Below are the code and all the weights of a small trained network. Each question names an input and a class and asks about switching units off, where a switched-off unit gives its printed mean instead of its output.

import numpy as np


def w(rows, s, z=0):
    codes = np.array(rows[::2]) - 128.0
    scale = np.full(codes.shape[1], s)
    scale[-1] = z or s
    return codes * scale


def norm(h):
    return h / np.sqrt((h * h).mean(-1, keepdims=True) + 1e-5)


def f(y):
    return y / 2 * (1 + np.tanh(0.7978845608 * (y + 0.044715 * y**3)))


def log_softmax(a):
    a = a - a.max(-1, keepdims=True)
    return a - np.log(np.exp(a).sum(-1, keepdims=True))


def net(x, mask):
    res = np.array(x, float).reshape(1, 6) / 4 @ E
    u = 0
    for l in range(3):
        y = f(norm(res) @ A[l][:, :-1].T + A[l][:, -1])
        res = res + np.where(mask[u : u + 6], y, B[l][:, -1]) @ B[l][:, :-1]
        u += 6
    return log_softmax(norm(res)[-1] @ U[:, :-1].T + U[:, -1])


A, B = {}, {}
E = w([
[168,172,137,172,220,17,129,135,213,86],'x0',
[230,5,130,65,226,127,144,166,84,151],'x1',
[100,152,37,101,136,150,23,114,72,137],'x2',
[95,79,128,106,97,90,119,160,144,168],'x3',
[90,159,124,168,129,61,81,133,125,207],'x4',
[70,109,128,67,128,67,174,107,174,56],'x5',
],0.0033)
A[0] = w([
[155,79,94,59,172,165,179,121,120,40,20],'L0N0',
[41,83,107,54,64,91,139,104,134,129,58],'L0N1',
[76,170,100,103,48,182,163,99,148,2,65],'L0N2',
[80,109,117,96,174,39,139,106,181,77,5],'L0N3',
[124,142,115,103,139,154,118,134,144,119,38],'L0N4',
[151,86,227,123,129,127,252,163,159,107,86],'L0N5',
],0.004,0.0027)
B[0] = w([
[91,211,207,175,99,184,115,65,135,166,185],'L0N0',
[178,153,220,147,211,111,78,163,58,162,174],'L0N1',
[92,250,63,108,79,133,34,36,91,116,215],'L0N2',
[241,87,128,98,153,141,168,136,160,133,165],'L0N3',
[98,133,152,65,135,99,135,131,124,138,85],'L0N4',
[79,95,142,188,37,130,189,4,227,130,250],'L0N5',
],0.0034,0.0021)
A[1] = w([
[94,125,118,65,151,68,145,187,132,50,2],'L1N0',
[80,186,151,158,88,122,156,105,155,120,108],'L1N1',
[167,19,82,19,130,218,138,151,9,102,107],'L1N2',
[172,160,146,175,178,151,145,121,142,120,136],'L1N3',
[118,19,97,28,94,212,115,158,2,160,74],'L1N4',
[44,191,58,188,105,100,22,166,99,227,74],'L1N5',
],0.0036,0.0029)
B[1] = w([
[184,79,116,133,157,119,180,109,187,108,91],'L1N0',
[115,109,109,83,98,167,131,126,58,151,168],'L1N1',
[141,125,237,173,140,191,87,87,48,210,250],'L1N2',
[124,87,122,137,130,156,76,171,101,164,160],'L1N3',
[204,82,202,153,245,196,53,179,56,237,250],'L1N4',
[108,144,252,162,86,177,244,47,181,70,243],'L1N5',
],0.0042,0.0026)
A[2] = w([
[146,34,141,96,143,134,218,143,181,105,3],'L2N0',
[211,128,130,179,175,205,106,124,90,120,161],'L2N1',
[117,135,127,197,94,56,112,204,150,224,143],'L2N2',
[137,114,57,74,182,51,107,146,131,109,20],'L2N3',
[166,141,3,81,195,95,85,144,131,85,74],'L2N4',
[131,176,126,169,199,58,132,137,196,80,144],'L2N5',
],0.0051,0.0023)
B[2] = w([
[159,38,120,247,119,117,173,93,212,94,169],'L2N0',
[125,158,130,76,201,31,36,181,66,206,252],'L2N1',
[53,234,140,51,110,211,69,69,53,128,172],'L2N2',
[173,121,37,61,98,86,176,220,131,58,130],'L2N3',
[39,197,39,47,47,105,198,253,142,26,148],'L2N4',
[152,44,116,85,162,189,67,198,25,211,229],'L2N5',
],0.004,0.0035)
U = w([
[196,1,153,179,149,97,214,109,220,108,10],'0',
[155,129,173,129,193,155,36,156,34,231,253],'1',
[31,231,149,154,17,180,142,28,139,86,192],'2',
[134,144,30,56,148,80,125,243,121,61,4],'3',
],0.008,0.0018)

Each question gives the input, the list of numbers given to net, and the class t.
The units are the neurons (one row each of A and B). Each row of codes is followed by its name. A weight is (code - 128) times the scale printed after its matrix; where a second scale follows, it is the last column's (A, B and U).
mask holds one flag per neuron, layer by layer. A switched-off neuron (its flag False) gives its mean, the last column of its row in B, instead of its output. The means were averaged over made-up inputs and are rounded, as every weight is.
A unit's drop is (log p(t) with every unit on - log p(t) with that unit switched off) / (log p(t) with every unit on - log p(t) with every unit switched off).
The circuit of an input: a set's keep is (log p(t) with only the set's units on - log p(t) with every unit switched off) / (log p(t) with every unit on - log p(t) with every unit switched off). Starting from the 12 units with the biggest drops (on a tie, the unit counted first), units are removed one at a time, each time the one whose removal leaves the highest keep (on an exact tie, the one counted first), for as long as the keep stays at least 0.8.
units of the circuit, in order: the units of the circuit, biggest drop first
unit that matters most: the unit with the biggest drop
k most important neurons: the k neurons with the biggest drops, biggest first
top k neurons in layer l: the k neurons of layer l with the biggest drops, biggest first
drop when u is switched off: that unit's drop, to one decimal
input [3,8,-2,-2,7,-2], class 3: 3 most important neurons -> [L1N5 L1N2 L1N4]
input [1,-2,7,3,-4,1], class 2: unit that matters most -> L0N2
input [-4,4,-7,-3,-7,5], class 2: units of the circuit, in order -> [L0N0 L0N5]
input [-5,7,-7,-5,-1,0], class 0: units of the circuit, in order -> [L0N5 L2N0]
input [6,-7,5,-8,-5,6], class 3: units of the circuit, in order -> [L1N2 L1N5 L2N5]
input [-6,6,-4,-8,1,7], class 0: top 2 neurons in layer 0 -> [L0N5 L0N2]
input [-4,-3,-6,1,-3,-6], class 2: units of the circuit, in order -> [L1N4 L2N5]
input [8,6,3,3,-4,-4], class 3: 3 most important neurons -> [L2N4 L1N4 L1N5]
input [8,-1,4,0,-1,-4], class 3: top 2 neurons in layer 0 -> [L0N0 L0N5]
input [4,7,-4,-3,7,3], class 0: top 2 neurons in layer 2 -> [L2N0 L2N1]
input [6,0,4,8,7,-7], class 2: top 2 neurons in layer 0 -> [L0N1 L0N3]
input [4,-3,4,-1,-8,5], class 3: 2 most important neurons -> [L1N5 L1N2]
input [-2,6,-5,8,-1,-3], class 0: top 2 neurons in layer 1 -> [L1N3 L1N1]
input [-2,0,-2,3,-6,3], class 2: unit that matters most -> L0N2
input [6,-7,-2,2,4,-8], class 2: 2 most important neurons -> [L1N5 L1N4]
input [5,-4,7,-7,-2,6], class 3: drop when L0N3 is switched off -> 0.1
input [3,2,1,8,0,0], class 3: drop when L1N5 is switched off -> 0.7
input [-4,2,-7,2,8,-1], class 2: drop when L2N2 is switched off -> 0.3
input [-2,7,-7,4,5,1], class 0: drop when L0N5 is switched off -> 0.2
input [7,6,7,-6,7,-2], class 3: unit that matters most -> L2N4
